Each row is followed by its class.
[ 14  49 -42 -28  -6 -32  17 -16  -2 -16   6  -6 -31   1 -43 -43 -26   7
  45 -16   9  26  -3 -15  46 -14 -39   0   8  -1  10 -35 -11] : E
[ 81  27   7 -41  32 -17  23   9 -20  28  -8 -26 -46 -31 -47 -42 -12 -14
  11 -24 -15  12  23 -37  58  55 -42  15 -10  22 -22  41 -50] : E
[  3  51 -34 -19  -7 -24  -2 -12  43  15  21 -17 -17 -14 -53 -34 -25  -5
   5 -27  16  27   0 -29  43  23 -67  20  30  18   9 -34 -21] : H
[ 11   2  -1  32  10  22  45   4  -6 -28  -5 -13 -33  10 -42 -26 -39 -29
  56 -20  39  15 -39 -17  17  50 -32   4 -14 -14   3  34 -12] : L
[ -3  17  -3 -24 -28   8 -15 -25  18 -18  -1  -4 -43  21 -16 -12 -32  20
  49 -21  17  28  22 -12  67 -29 -38  28  17  10  22 -66   6] : K
[-11  74 -21 -25   4 -23  14  -4 -45  -2 -69 -44 -26  16 -45 -24  17  39
  49   8 -20  52  45 -28  61 -15 -17 -11   8  -1  14   3  15] : A
[ 34  31  17  11   7  21  27   3  21  18  -3 -15 -25  -2 -46 -47 -17 -32
  51  -8  36  18 -19 -10   3  32 -59 -13  15   3   8  41 -29] : E
[ -1  36 -27 -11  -7 -22  22   1  14 -30   4 -12 -31   8 -39 -29  -4   1
  47 -37  16  30  -3 -36  55   3 -57  22  44 -12   5 -40 -29] : L
[-20  13 -16 -37   8 -26   5  21  19   4  -4 -23 -20   7 -63   1 -14  21
  41 -14  14   9  27 -36  25  -7 -51  36  -5 -33  -3  -5 -27] : Y
[ 23  25  38   9  12   8  20   7  -3   6   1 -10 -36  -7 -47 -44   1  -2
  53  -5  24  -5  -6  -7  -6   7 -45  -7  28  -4   3  27 -44] : K
[  3  56 -25 -29  -6 -16   3  -6  18  -6   0  -4 -16   2 -19 -30  -9   0
  20 -25   3  42   9 -25  52  -1 -38  -1  32   1  11 -30 -20] : E
[ 16  36 -31 -26 -14 -29 -13   3  39  18   4  -1 -11  -5 -28 -20 -20 -12
  14 -37  14  29   2 -37  39  15 -46  15  40   9   9 -56 -13] : G
[ 46  14  26   7  -2   1   4   6 -12  -4   0 -21 -32  -8 -48 -32 -20 -37
  41 -31  10  20  10 -12  -9  25 -27  -9 -40 -26 -20  34 -16] : A
[  4  56 -34 -37 -17 -25 -16   4  37  16  11   1 -32 -15 -39 -28  -3  -8
  28 -33  -1  31  32 -25  39  -9 -40  11  25  -5   7 -43 -12] : T
[ 42  30  -8  26  -2   3  40  -4  14  -7  15   0 -13 -12 -33 -35  -9 -39
  41 -24  13  20 -22 -20 -13  40 -39 -20  30   0 -14   4 -23] : T
[ 11  46 -25 -19 -16 -32  15  -2  10 -18  10 -21 -34   8 -59 -28 -10   5
  75 -15  16  20  22 -26  18 -17 -76  14  14 -27  -5 -45  -8] : Y
[ 21  58 -22 -13  -6  -5  10 -16  47  -1  -6  -3 -14   6 -34 -36 -18  -6
  37 -21   8  40   3 -23  38   2 -68  -7  60  17  13 -34 -39] : K
[ 25  68 -20 -20  -5  -4  -9  -3  49  21  -4  -4 -33  -7 -39 -38 -21 -22
  23 -26   8  29  10 -21  45  21 -70  -3  32  23   6 -35 -22] : G
[ 36  34  18  25  -5  23  17  -8  59   5  22  -8 -38   3 -39 -43 -28 -23
  63  -9  68   6 -32 -10   1   8 -98 -11  51  -2   6 -18 -35] : H
[  2  52 -32 -18  -9 -38   1   3  31 -16   1 -22 -10   7 -58 -39 -10  -8
  47 -19  18  37   2 -27  14 -12 -72   8  29 -17  17 -39  -3] : L
[ -4  47 -14  -9 -12   1   5 -17  11 -11 -12 -19 -51  20 -47 -30 -27   2
  61 -12   7  37  27  -4  45 -10 -29   1   3   4  10 -19  23] : F
[ -5  28 -22 -20 -18 -13 -10 -23  30  14   5 -12 -27  -3 -42 -26 -46  14
  41 -30  26  29   3 -13  29  -8 -66  27   4  16  25 -52  21] : W
[-10  65 -30 -30  -5 -19  -4  17  33  -9   7  -6 -31   3 -25 -28  -7   6
  29 -16   4  29  22 -32  31  15 -44   7  32 -11   2 -40 -14] : F
[  4  83 -51  -1 -24 -10  -6 -43  31 -34  22  30 -14  -4  -4 -64 -16  17
  23 -34 -25  42   3  -5  46  21 -19 -13  71  59  21 -97  26] : K
[  7  53  -4  15 -11 -20  -4  -7  -6  -5   5 -20 -10   4 -45 -50 -12   2
  82 -20  35  21 -10 -17   1 -19 -36 -21  35 -21  42  29   2] : G
[  8  10   9  34   8  50  48  21  35 -12  -2 -21 -12   8 -36 -20 -28 -62
  13  -7  35  13 -55 -24   4  79 -50   4 -21  -7 -24  40 -28] : H
[ 21  49 -31 -10  -1 -21  19 -16  15  -4   4  -9 -31  -2 -36 -33 -25 -15
  18 -43  -4  38 -11 -29  74  17 -37   3  37  19   2 -22 -23] : G
[ 36  40  -1  28  12 -14  30  12  24 -19  22 -24  -9 -16 -59 -55  -2 -24
  68 -11  30   3 -20 -50 -18  52 -63 -10  24 -18 -13  25 -16] : H
[ 54  31  36  11   4   2  21  -3  28  21  10 -17 -36  -8 -67 -47  -7 -48
  40  17  39   0  -7 -12 -23  12 -79 -30   4  -1  -6  34 -24] : E
[ 29  57 -16  14  -1  46  10  12  59   9  28  13   0 -15   1 -33 -18 -39
  21 -33   7  25 -17   9 -22  75 -73  -4  36  16 -12 -16 -56] : T
[ 16  54 -21 -28  -8 -34  10  -1   0  -2  -1 -17 -20   3 -44 -34   3   3
  46 -19   0  28  18 -37  36  -3 -51   1  39  -9  14 -27 -13] : K
[ 11  51  -8 -47  -8  -9 -24  21  29  12  -8 -22 -33   2 -26 -12   4  -3
  38 -25   8  15  38 -42  58 -11 -66  17  11 -22   9 -13 -29] : G
[ 19  51  21  10  -7  17  27  21  -4  12  11  -5 -38  -3 -38 -50   8  -9
  58  -6  14  10  13   0 -34  49 -27 -11  23  -7 -11  20  -7] : Y
[ 32   6  12  28   4  50  38  29  30   7 -13 -20 -39  -1 -28 -35 -32 -52
  46  -3  57   5 -52 -22  20  71 -58  15  -6   0  -8  34 -28] : H
[ 42  46  -6 -41  -9 -17 -73  16  57  35 -12  23 -33   8 -35  -5  -8  -2
  16   6   2  31  98   0  11  -1 -22 -14  21   0  -1 -33 -15] : Y
[ 25  16  36   3  10   4  12  16  46  32  13  -3 -34 -12 -47 -26  -4 -11
  52 -12  46  -8   2 -34 -20  16 -72  -7  30 -19  -1  32 -36] : W
[ 45  22  16  31 -18  19  17 -21  26  16   7 -16 -21  -6 -42 -36 -29 -41
  28  -3  39  11 -18 -16 -25  46 -67 -23  -3  17   8  19   9] : A
[ 74  22  -7  13  18 -30  -4  -5  18   9  18 -13  16 -25 -71 -47 -31 -27
  29 -30   7  19   6 -23 -40  65 -30 -12   4   8 -20  19 -23] : H
[ 36  31   0  21  -1  -2  22  16  18  -3   5 -10 -18   2 -62 -52  -5 -34
  69 -20  27  12 -11 -26 -16  43 -58 -11  25 -12   3  22  10] : Y
[ 34  39  -5 -27 -13  -1   0   3  21   7 -25 -11 -56   5 -30 -21 -13 -14
  27 -16  35  31  21 -22  62 -10 -63   7  33  -1  12 -20 -54] : L
[ 14  19  12  21   1 -12  35   8 -14 -19  10 -27 -28   6 -67 -34 -14 -20
  67  -2  31   5 -14 -19 -20  12 -46  -7  -9 -33  -2  33   7] : Y
[ 28  21  25  24   2  17  30   7  13  -6   5 -19 -33   0 -40 -35 -14 -39
  50  12  25   8 -18 -15  -6  36 -50  -6  -1  -4  -5  34 -19] : K
[ 30  42   3  27   3   3  32   2   1  13  -5 -24 -22 -21 -41 -43   0 -27
  59  -4  22  22 -10 -25  -5  35 -45 -13  27   3   6  39 -16] : T
[  7  74 -33 -27 -25  -2   5   0  17   0   2  -1 -48  -6 -29 -49 -14   6
  52 -11  15  21  16 -24  30  14 -52   0   8   3  16 -19   2] : W
[ 25  28  15  21   1  12  24  -7   2  -8  17 -31 -27  -4 -47 -48 -21  -9
  71   1  22   4  -7 -10 -17  31 -33  -2 -18  -4  -5  27  27] : H
[-10  47 -28 -13 -10 -29   2 -22  20 -10   9 -15 -14  -3 -46 -37 -18  19
  48 -42  22  32   5 -28  33 -14 -61  12  46   0  32 -36  -8] : L
[ 14  49 -38 -21 -32 -28 -15 -21  -3  -1 -10  -3 -27  10 -37 -35  -7  18
  44 -27  26  20  23 -16  40 -34 -45  -6  57   7  42 -42 -14] : F
[ -8  49   2  33  -6   3  48  -1  16   5   1 -27 -22  -6 -60 -51  12 -36
  56 -17  35  13 -29 -34  -2  22 -63 -19  49  -8  16  47 -23] : F
[ 22  63 -14 -25  -6  16   9  -2  36  18  -4   3 -47  -9 -22 -28 -17 -10
  30 -27   7  35  20 -14  41  16 -50  -4  29  11  -3 -33 -29] : T
[  6  16 -31 -25 -19 -21 -17  -3  22   7   9   5 -21   3 -42 -12 -22  10
  20 -31  16  15  25 -24  36  16 -45  30  26   9  14 -50  -6] : Y
[ 52  23  35  18   9  10  17 -12   4  -2   5 -12 -45   3 -59 -32 -22 -19
  46  -3  24   0   8  -6 -14  17 -52 -33 -14 -10 -13  43 -26] : A
[ 28  45  16  18   7   7  23   2  32   4  16  -8 -34  -9 -50 -52 -11  -7
  74  -9  24   8   4 -15 -21  27 -56 -16  32  -3  -2  23  -3] : Y
[ 17  26  12  16   6  30  37  15  25  -4 -13 -22 -38   6 -40 -32 -18 -34
  62   6  25  11 -14 -18   6  24 -45  -8 -14 -15  -5  52   5] : Y
[  5  20 -24 -28  -9 -26 -25   2  28   3   7  -6 -30  11 -45  -5 -18  -2
  20 -31  26  14  23 -33  54  -7 -64  18  28 -11  21 -32 -24] : F
[ 50   2  22  23  14 -12  25   5  -1 -16  25 -15 -17 -10 -81 -36 -25 -53
  41 -25  25  -6 -22 -26 -23  47 -68  -3 -15 -21 -20  35 -54] : K
[-15  62 -26 -19  -9 -24  10   2  26   2  -2 -17 -25   7 -44 -29   8   9
  36 -22  16  29  14 -42  43   0 -65   4  66  -3  18 -32 -22] : F
[-20  54 -11 -32   3 -44  16   6  11  13  -5 -31 -30  -8 -45 -15  16  20
  40   8   0  26  29 -43  43 -15 -59  21  42 -10   3 -30 -32] : K
[ 47  34  15  20 -20   5  10 -13  22  -1  28 -17 -24   0 -37 -47 -15 -35
  61 -17  18  14  -2 -14 -10  24 -43 -12  14   4   5  21  11] : G
[ 24  35  19  24   7  18  36   0  15  -3 -10 -18 -29   7 -46 -42  -9 -22
  63   8  33  10 -24 -22   7  22 -67 -17  33   2  13  29 -20] : K
[ 61  18  33  30  11  18  12   6  45  -1  -3  -9 -25  -3 -46 -48 -17 -30
  50   1  39  -1 -24 -17 -24  26 -76 -24  19   2  -5  29 -27] : A
[-25  62 -42 -12  -5 -25  30 -12 -36 -29 -11 -18 -34  24 -36 -18   3  35
  48 -11  -8  29  25 -31  60  12 -22   1  36  -1  12 -34  12] : F
[  0  51 -16 -13  -5   1 -15   2  45  -4   5  -8 -32  22 -30 -12 -22 -10
  41 -13  22  23   6 -19  55  -2 -78   2  24  -7  17 -34 -10] : G
[ 13  25  14  21   9  20  31   5  19   0  14 -19 -28  -8 -40 -28 -24 -24
  53   2  30   7 -22  -9 -16  18 -47  -8 -10 -15   1  44 -14] : T
[ 25  21  21  24   8  28  37   8  34  -1   4  -5 -39   1 -45 -35 -18 -24
  65   9  32  -5 -12 -11 -24  28 -46 -18   2  -9 -12  37  -2] : Y
[  6  20 -33 -17   8   2  40   2  -7 -20  -8 -11 -34  30 -41 -15 -26 -10
  47  -9  -1  24 -10  -9  59  29 -41  17 -19  -3 -13 -31   6] : E
[   4   52  -18  -17   10    2   -1   31   65    3    9  -18   -4   -2
  -49  -33   -6  -27   36  -23   14    5   -5  -27  -14   40 -114   13
   16  -12  -10  -38  -23] : F
[ -5   7  20   3  32   2  26  22  -8 -15 -11 -32   3   9 -14 -18  -7  15
  58  28  20  -1 -26 -24 -18   4 -22  -5 -21 -30   8  40  31] : E
